Each row is followed by its class.
[-369 -287   73 -153  122   99  -32  361  105   68  503 -333 -241 -177
 -136    5 -224   97  -48  107  194   47 -228  -28 -114 -598   82  134
  -32   43  -69   76   93 -281  422 -106 -123  -26  192 -229  187] -> tefe
[  21  207  -89  237  148  239   82   88   89  299 -245  115   29 -255
   63   -7 -300    0 -122 -144  -25  350  -17  458 -365 -288 -158  175
 -132 -167 -100  167 -265  -48  672  219  294  -80 -394  427  156] -> lefaf
[-171  115  117   82   61  226  151  208  -90  284   65   56   74 -105
   -5 -109 -217  -25 -203   -8   -2  358   19  251 -249 -437  -89  207
 -281 -109   13   72 -145  -37  579   19  195   80 -404  158  300] -> Laleg
[-251  150  -78  112  183  193  198   72  -85  225 -111  197  -15 -205
 -116   94 -405 -208   -2  -16  -52  185  174  357 -291 -373 -225  162
   -4 -182 -279  307 -164  -14  548  221  144  -39 -127  189  494] -> keda
[ 443  201 -221  230  -63   25   14 -194  101 -164 -169  386   72   95
   51  -41  258  130   85 -138  -58   49  -27   78  -10  421 -251  -59
   53 -158   65  -83   22   43 -321  161   33 -211 -212  154 -245] -> Laleg
[-281 -268   26 -142  -93  134  -77  186  181   56  356 -298 -142 -120
  -65    3  -60  183 -308  -37   86  -37 -117 -210  -97 -428  135  165
 -110   44  -37 -105  199 -138  155 -268 -187   68  298 -330  137] -> Laleg
[ 184 -198 -254  -68  174   66  -53  -40   37 -233  244  224  -74  184
 -191  123  357   21   -7   72  303 -310 -123  -92  110   45 -126  136
   91 -140  -22  -50  165  -18 -549    9 -258  122   93 -214 -380] -> pivo
[  34  200  -74   54   56   19   47  -67 -123  -40  -82  232  109   54
  -30   18  -53  -83   66   53  -52  188  141   56  -32   13 -119   81
   36  -96  -98  103  -81    6 -113  172  -17   71 -132   82  216] -> Malu
[ 228  140   62   53   28 -166   -3 -159 -108 -248   43   88   45   85
 -141   21  123  -56  158  123  -47 -148   15  -89  189  344  -68 -120
  160  146 -108   39   43   49 -466  149 -181   57 -124  -19  120] -> pivo
[ 114   46  -66   14   11   46   -6   10   13 -155  209   60  -18   92
   44  -58  106   37  178    4   38  188  -47   17   19   55 -163   41
   77  -62    7  -54   21 -153 -156   74  -40 -172  -97   12   41] -> Laleg
[ 198  167 -244  303 -124  113   33 -322  -51  -46 -455  417  417 -115
   80  -86   -2   84 -245  -95 -240   48  143  197 -250  291 -109  183
 -146   35 -159   33 -194  285 -265  131  118  124 -239  254  146] -> Laleg
[   8 -130  148 -123  -63  -33  -94 -136  -14   26  -84  -15   89  169
  -82   65  118  155 -245   14  -69 -260  128   45   -1  362   42  -40
    1   11 -116  -47   78  253  -27 -197  -40  149  -81   -2  -65] -> pivo
[  54  143 -226   60   44  111   42  -69  -32  -12  -14  301  124   11
  -10   50   81  -51 -185   -6   62  114  116  -20  -97  -84  -91  200
 -129 -154    1   -7  -52   60 -256   78  -40  164  -52  -25    8] -> miz
[-263  105  187  -29   93   31   31  154  -23   -2  186 -266 -134 -251
 -165   64 -301 -128  132  148  -14    4  -44  -18  -16 -319   78  -28
   68  147 -189  229  -12 -113  277  152 -102   79  105 -110  499] -> miz
[-279   95 -121   37 -133   67    5  -76   44  249 -241  100  197 -219
  101  105 -239  -29 -478  -96 -187  202  210  -68 -280 -348  168  247
 -324  -10  -43   44  -63  181  138 -118   27  238  102   71  339] -> keda
[ 152  -56  166  -64   -3   42   79  -11   63  -84  321  -47 -269  257
 -305 -221  188  156    2  -69    0 -136  -26    0  139  186 -167  -36
  139 -103  -35 -178  269 -165  -33 -159 -286  -37 -194 -353  249] -> tefe
[-152 -173  190 -231 -116 -192 -162   45   65 -173  103 -461  -91   12
  295  252 -101   56  112   49  -89  -23  -20 -123  115   78  158 -182
  190  228  -16  -35   97  -61   18 -221 -183 -284  176    1   86] -> pivo
[-156   -6   -3   32  125  -26   58   91  -61   23  221   60    9 -154
 -169    8  -16 -141  -77  184  131  -86  -98 -204   29 -398   62  114
 -159   91   13  111  -78  -22  -86  110  -74  236   66 -135   46] -> keda
[ -89 -171 -341  -61   45    4 -215 -145  126 -119   59  121   94  -22
   30  124  171  109 -191   55  120 -121  -26  -68  -65  -41   67  217
   13  -21 -115  -78   45   78 -497  -45 -171   91  384  -90 -251] -> Dum
[ -83  121 -261  155  -24  157   28 -129   17   62 -332  245  180 -205
  222  146 -246   -9  -57  -80 -109  297  146  318 -349 -141  -79  171
  -21  -53 -157  132 -204   10  149  121  102 -195  -10  302  190] -> Malu
[ 167  -55 -241    8   45    9  -93 -171   77 -190   77  105   -7  112
  -92  -70  175   78   36  -44    8 -115   41    0   64  186 -204  131
  192  -44 -128  -62   94 -107 -465   10 -246  -24  171 -155   19] -> lefaf
[-116   91  201  -72   37   33   46  127  -34   97  236 -141 -123    3
 -119  -50  -62  -47   -6   87  -43  137   23   58  -49 -155  -52   -2
   19  -10  -44   26   15 -137  351   36   -1   35 -149  -59  346] -> lefaf
[ 311  171 -298  246   17   16   59 -264  -23 -280 -154  408  164    8
  -38 -108  126   -4  166  -33 -101  -66   31   30   14  313 -261   75
  144   54 -132   36  -78  -29 -604  323  -80  -39  -42   57  102] -> keda
[-213 -171  212 -151  -80   20   12  211   47   58  204 -284 -171   23
  106   44 -151   85 -148  -51   15  106   -5    6  -27 -185   32  -38
  -35   68   53  -96   67  -79  407 -267  -39 -101 -123 -101  187] -> pilit
[ -24   85   12  -49  165 -142 -131 -141  -95   -8 -101    3    2  -37
  -19  286   25 -177  148  184   74  -68   64  -91  111   84   47 -131
  125    8  -93  211  -63  174 -217  220   -4  137  117  189 -130] -> lefaf
[ -42  238  138   39   65  182   81  179    4  111   91  -58  -75  -90
  -10 -152 -196   36   33   -9  -83  336   20  277 -208 -115 -159   58
    7  -18 -144   44 -112 -189  462  196   91 -207 -317  138  412] -> miz
[ 224  -34 -399   77  149   54 -104 -237  -23 -166 -125  535  211  151
 -180   58  278   63 -134   41  164 -143   51  133  -87  259 -181  204
   21 -185 -203   10  -51  222 -603  139  -29  166  -12   59 -418] -> Malu
[-320   -9  182 -144 -123   36  -53  143   49  186  103 -349  -19 -162
  128   44 -208   33 -263   35 -125  217   41 -135 -138 -257  209   21
 -130  168   23    3   -7  -30  388 -156   19   55   35   -6  341] -> lefaf
[-238  -29  238  -47   74   76    6  327  -27   92  283 -327  -92 -219
  -40   14 -274   57  -74  120   91   72 -203  127 -138 -373  117   20
 -142  181  -45  108 -151  -68  572  -46  112  -23 -270   59  184] -> miz
[ 463  240   50   59  101 -130 -105 -346 -231 -247 -192  341  221  385
   -8  -13  242   -9  349  111 -164  -32  201  251   97  899 -333 -198
  292  -60 -204   55 -135  189 -474  315  110  -78 -447  394  -69] -> lefaf
[-164  -29  373 -196  -22  -39    8  372  112   67  478 -554 -380  -41
   11   31  -26   57  -16   46  119   64 -196 -149  157 -271  125 -194
  -42   63  236  -99  122 -208  523 -188  -94 -119 -122 -177   38] -> miz
[ -93   50   17   46  104   66  156  -27 -168   67   31  198  -36  -30
 -151   70  -40 -181   -9   62   67   -3  131   -5  -31 -261 -148   77
  -47 -138  -63  150    4   56   29  105  -41  190  -48  -69  194] -> Laleg
[  34   51  116  -94  -51 -177  -29   39   73  -95  175 -196 -239   78
  -15  124  102  -58  135   42   18  -54  -65 -172  198  157    4 -250
  199   51   23  -55  145  -57  -27   71 -176 -138   56 -100    3] -> pilit
[ 143   43  415  -88   12 -132   38   11 -129 -191  304 -222 -143  180
 -245  -74  130   25  191  158  -27 -248  -81  -78  256  369  -44 -254
  169  192  -51  -39  136   -4 -106    5 -119   34 -305 -112  189] -> pivo
[-155   98  101  -73  100  -68  -64   19 -154  141  -51  -20   69  -18
   11  109 -112 -125  -46  144  -19  160  125   73  -69  -55    8   29
  -41   33  -86  139 -162  111   89   92  114  161 -144  231  118] -> lefaf
[ 139  220   21   21   79  -18   29   78  173 -185  212 -197 -329  -28
  -32   88  -61  -78  430  -11   22  134 -146   35  114  -47 -163 -126
  395  -25 -137   49  159 -403   65  314 -222 -367   67  -43  338] -> pivo
[  21  -40   70  -40   56   30   14   60  -35  -75  180   13 -129  121
  -49   80   -7   44   91   33   60  -28  -26  193  -36   49 -163  -62
   99 -107  -53   21   17  -62  186  -28   41 -125 -226   41   22] -> Malu
[  59   79  -73  -56  -56 -111 -110  -66   33 -201   88  -33   26  128
  181   43  124   32  162   54  -30  103   -9  -91   92  188  -25  -19
  181   81  -27 -108   30 -150 -403   84 -130 -165  109    2   67] -> Dum
[ 110  138    3   79  198   42   26  -47 -239   75 -189  407  235  178
  -14  -16  105    8  -89   99   59  142  122  260  -89  199 -185   75
 -117 -159  -63   62 -223  266  -30  142  266  177 -505  338 -170] -> Dum
[ -96   29 -247  124   19   23    3 -125   -5   13 -161  262  267 -182
   -5   48  -68 -161 -278   39   -6    9   53 -110 -130 -241  110  229
 -158   57 -104  103 -142  154 -277   92  -28  276  195  -28  -13] -> pilit
[ 206   89 -206   29   17  -56  -56 -197  -53 -167  -59  292  198  140
   46   29  211    3  -92   29   22   61  101  -61   27  228  -72  110
  -11  -36   -2  -75   -8   98 -600   57  -91   96  -43   68 -116] -> pivo
[ -14 -100  377 -182  114   26   78  202  -57  -32  513 -341 -322  182
 -382 -177  -37  121  247   76   -2 -140 -138  128  125   58 -166 -146
  260    5 -157   20  216 -251  417  -35 -163 -123 -206 -202  400] -> pivo
[  68   94  300   -2 -206 -157  -93 -202 -122 -150  -95 -238  126   45
   54    7  -86   94  101   26 -333  -80  123  -57  103  596   64 -255
  142  262 -137   -1   33  188 -174  -40    3  -49 -196  154  360] -> Laleg
[  -2   75  486  -39  -45  -68  124  164  -98   48  256 -305 -137   63
 -254 -195 -107   69   47   52 -165 -106  -62   34  111  191  -63 -218
   23  155  -46   -5   28  -17  428  -77   40   -8 -496  -18  395] -> keda
[-134   55 -210   89   77  111  169   26   27   89   51  234  -39 -102
  -60   34  -32 -126 -136  -23   92   49   21   -2 -117 -464  -97  221
  -97 -145    0   62    7 -104   41   30 -125   97  125 -177  161] -> Dum
[  30  -71 -116  -91 -167  -67   -2 -219   27  -77  -45   59   37  124
   14   13  241   20 -210  -73  -77  -89  173 -277  104  158   13   32
   34   44   85 -168  175   45 -479 -206 -239  127  239 -286   37] -> lefaf
[  83    8  -92   69   20   14 -129    0   63 -301  162  -71   34 -118
  145    5 -138   90  223   46  -15   87 -174  101  -47   67  -59    0
  201  205 -200   37 -111 -155 -214  172   -6 -231  -23  146  124] -> pilit
[ -52    1   25   86   29  246   69   92   31  200  -17  123   19  -33
  -99 -166 -112  285 -365 -155  -73   70   39  410 -319  -23 -162  178
 -156 -164 -149  -59  -29   88  550 -150  194   11 -408   98  200] -> Dum
[ -16 -105  -54  -33  316   84 -101   43  -31  -69  199  102  -72  106
 -219   86   15   12  170  173  235 -146  -98  283  -48    4 -225   58
  197 -122 -302  166 -117   -1   57  244   73  -16 -126  150 -156] -> keda
[-121    1  -43  -36    1   43   86   79  -45   87  150  185   25   16
 -122  -57   94  -84 -383   35  122   61   64 -203  -38 -358   57  188
 -260  -61  113  -60   45   59  -73 -119 -112  335    3 -261   38] -> pilit
[ 103  198  213    4  -33  -73   74  -14 -119   -7   55   58  -10  154
  -83 -128   31   67   74   18 -133  115  121   94   26  260 -166  -74
   70  -22  -67  -50   13  -35   62   76   32  -31 -332   44  310] -> Dum
[ 380  341   11  103   56 -137   34 -223   36 -217  -55  132 -130  168
 -119   44  149 -123  388    3 -108  -19   67   29  214  460 -255 -229
  372  -99 -125   44  133 -102 -312  342 -205 -223  -51   58  168] -> pivo
[  45   65 -103   82  143  215   10   74  127  -76  131   28 -181  -49
 -144 -121 -122  106  163  -66  -14   39  -46  314 -148  -44 -277  118
  217 -107 -264   55   10 -274  200  215 -115 -224  -30  -55  329] -> miz
[  -5   -6 -167  -12 -101  -80  -93 -176   86   -7  -44  108   44  -17
   42  171  237  -32 -258    8   51  -86   26 -331   81  -64  152   66
 -106  -47  109  -90  100  146 -459  -98 -165  166  280 -151 -230] -> Laleg
[  22   24 -230   78   19   47   94  -91  -37   -2  -92  317   53   31
   28   64   98    2 -125  -40   19   40   97  141 -118   21 -196  126
  -27 -131   -2  -27  -31   61 -136   20    1  -11  -70   37  -32] -> Dum
[ 267   74 -296  121  -83  125   31 -105   76  -80   -8  439  239  125
   75 -155  349  146 -408  -69   52  124   13  -65 -140   88  -63  240
 -294  -93  241 -268   33   73 -414  -50  -32  106 -154  -48 -275] -> pivo
[-163  163  132   93   54  139  130   15 -115  244 -307   48  113 -121
   40   61 -400  -25  -53  -36 -227  179  229  441 -304   20 -172    7
  -27  -99 -237  221 -236  157  692   63  226  -90 -383  334  432] -> miz
[-219   84   15    4  187  143   22  182  -83  171   63   57   84 -131
   45   89 -303  -94    5  128   85  296   18  226 -230 -372  -59  116
 -114  -78 -123  218 -260   -6  435  188  248   12 -212  339  140] -> keda
[ 124  -37 -214   63  100   68   20 -168  -95  -63 -110  410  160  107
   19  101  210   26  -33   36  143  -67   71  148  -84  153 -155   54
 -104 -141   64   19 -102  229 -248  -29   75   42 -149  114 -405] -> miz
[ -17   75   28   41   40   85   26   51   14   -1  -62   -9  -51  -50
  112   -1 -167  107  158  -66 -119  216   12  397 -207  119 -198  -21
  158  -12 -181   41  -70 -111  318  131  114 -339 -246  267  284] -> Dum
[ 226  196 -242  113   52  -63  -45 -320 -124 -140 -218  440  311  110
   -3   96  128  -72   30   68  -79   54  185   65  -39  351 -109   68
   47  -75 -142   94  -81  192 -525  230  -16  113  -43  218  -23] -> pivo
[  33  -47   70   -6  236  -59   57   15 -251  -48  142  186  150   97
 -229   39  142 -138  -89  266  267 -241 -100  -36  109  -43   -3   28
 -146   51    2  157 -145  261 -212   18   66  378 -293   46 -297] -> pivo
[ -94  195 -156  132  196  176  176   87 -137  260  -54  456  101  -68
 -162    9  -89 -145 -274   55  175  197   83  178 -238 -434 -155  282
 -299 -212  -34  146 -214  118  195  189  196  297 -344  160   79] -> keda
[ -44  -77  -82    9  124  -31  -68  138    8 -234  313 -116  -64 -134
  -32   77  -13 -102  209  173  207  -14 -257 -235  118 -324   25   71
   82  160  -35  114  -20 -202 -351  204 -154   37  198 -107  -34] -> Laleg
[ 292  161 -202   76   88  -28 -103 -244  -61 -245 -157  361  171  168
  151   15  144  -25  295   30  -34  125   47  202  -15  471 -207   -5
  212  -26 -155   10 -133   51 -517  327   65 -237 -163  297 -118] -> pilit
[-144   52  -96   79  -10   99   -1  157  134  -67  121 -185  -23 -306
  108  -47 -248   75   20  -17  -31  179 -210   78 -184 -308   47  138
   15  195  -99   46  -64 -217  153  115    8 -190   75   41  305] -> Dum
[ -23  -79 -210   92   -8  127   65  -88  -33  172 -195  370  218    1
   29   79   55   55 -448  -83   25    4  125  167 -264  -44  -76  200
 -304 -152   24  -10 -141  280  108 -158  190  138 -250  171 -206] -> keda
[  69 -110   57   -3  -90   58  -73 -116   23  -26  -13   47   70  159
 -143 -109   83  302 -218  -48 -133 -190   36  160  -99  303  -67   26
  -17  -60  -88 -109   89  142   78 -269  -17   34 -196  -55   49] -> Malu
[ 136 -221  197 -192  -44 -115 -119  -49   10 -140  241  -68 -134  369
 -247  -98  444  187   18   23   73 -363  -49 -224  299  444  -43 -154
   90   -6   68 -232  355   85 -410 -174 -176  109   66 -328 -331] -> Laleg
[  37  109  228   78  102   95  195  286  -54  -42  354 -130 -212  -47
 -149 -212 -124   47  149   30   29   60 -210  221    9 -146 -213  -34
   62   64  -47   28  -34 -264  421  123   46  -92 -506  -27  403] -> Dum
[ -12 -111    3  -95   94  -93   40  -15 -107  -76  133   39  -29  154
  -82  136  178  -77   68  159  142 -180  -29   37   82  119  -76  -65
  108   -1  -15   -4   22   61 -114  -37  -88  -35  -71  -38 -149] -> pivo
[ 548  270 -201  198  125  -37   35 -321 -114 -410 -134  418   75  241
 -166 -152  280   -2  536   52  -49  -90  -96  280  152  691 -361 -123
  417   -1 -206   29  -58  -32 -662  434  -52 -258 -326  169  -20] -> Malu
[ 223  158   62   84   15  -74   68 -271 -145   40 -255  312  109  185
 -169   69  223  -47  -73   35  -50 -175  168  100   81  422  -99 -136
   -1 -178   11   29   -8  316 -119   61   78  186 -322  116 -164] -> Malu
[-140 -275  187 -182 -196 -125 -193  109   86 -213  311 -538  -89  -62
  119    8  119  183 -138   75  -26 -105 -211 -466  182  -72  275  -57
   -4  357  106 -168  196  -68 -248 -322 -252   -5  232 -290   19] -> Laleg
[ -67  -15 -108   62   78  342  134  310  236  125  371   -9 -234 -148
 -195 -186 -134  165 -250 -133  135  177 -213  272 -302 -588 -149  299
 -115 -144  -85  -59   99 -337  619  -30  -55 -106 -127 -191  290] -> pivo
[ -24   72  151  -97  -58  -98    9   25  -57  -51   85  -81  -32  110
   62  -53   56  -46   64   73  -86  148   99 -140  112  124   35  -58
   69   57   22  -71   35  -98 -116    8 -154  -21  -58  -79  220] -> tefe
[-142  183  114  106  148  291  190  168  -80  304  -64  119   -2 -124
  -30  -85 -342  -58 -121  -69  -66  328  105  365 -295 -409 -179  195
 -154 -172 -134  155 -190  -74  686  159  227   56 -480  249  484] -> keda
[-296 -205  -51 -140  239   93  -27  324   72   46  466 -138 -191  -73
 -197   27  -21  -38  -73  161  356  -56 -245  -64  -16 -630   29  199
    2  -34  -94   69   39 -252  116   42 -117  164  245 -254  -47] -> Dum
[-123 -253 -289  -66   87  156 -159  155  249 -140  383 -104 -132 -121
   26   10    2  183  -99  -15  253   36 -226  -61 -105 -418    6  246
   27   26  -61  -81   67 -290 -123  -18 -151 -122  326 -170  -91] -> keda
[  60   75  -23  114 -102  132  114  -66   52   30  -98  131   34   -2
  110  -89    3   66  -49 -141 -152  173   73  120 -140   28 -165   63
  -50  -80    7  -80   -7  -45  137  -43  -12 -214 -128   29  191] -> Laleg
[ 285   -8 -149   45   51   24    7 -151   74 -212   99  221  -43  197
 -181 -101  268  127   90  -18    0 -156  -12   94   79  349 -262   17
  200  -96  -95  -95  149  -62 -314   56 -239 -103  -67 -142  -29] -> pivo
[ -76   44   96  -68 -124  -61   -4  144  174   63  200 -246 -183  -43
   57   33   13   96 -194  -82   29  119  -87 -145   26 -176  110  -35
  -73   17  128 -155  137 -124  194 -157  -85  -67   18 -129   88] -> Dum
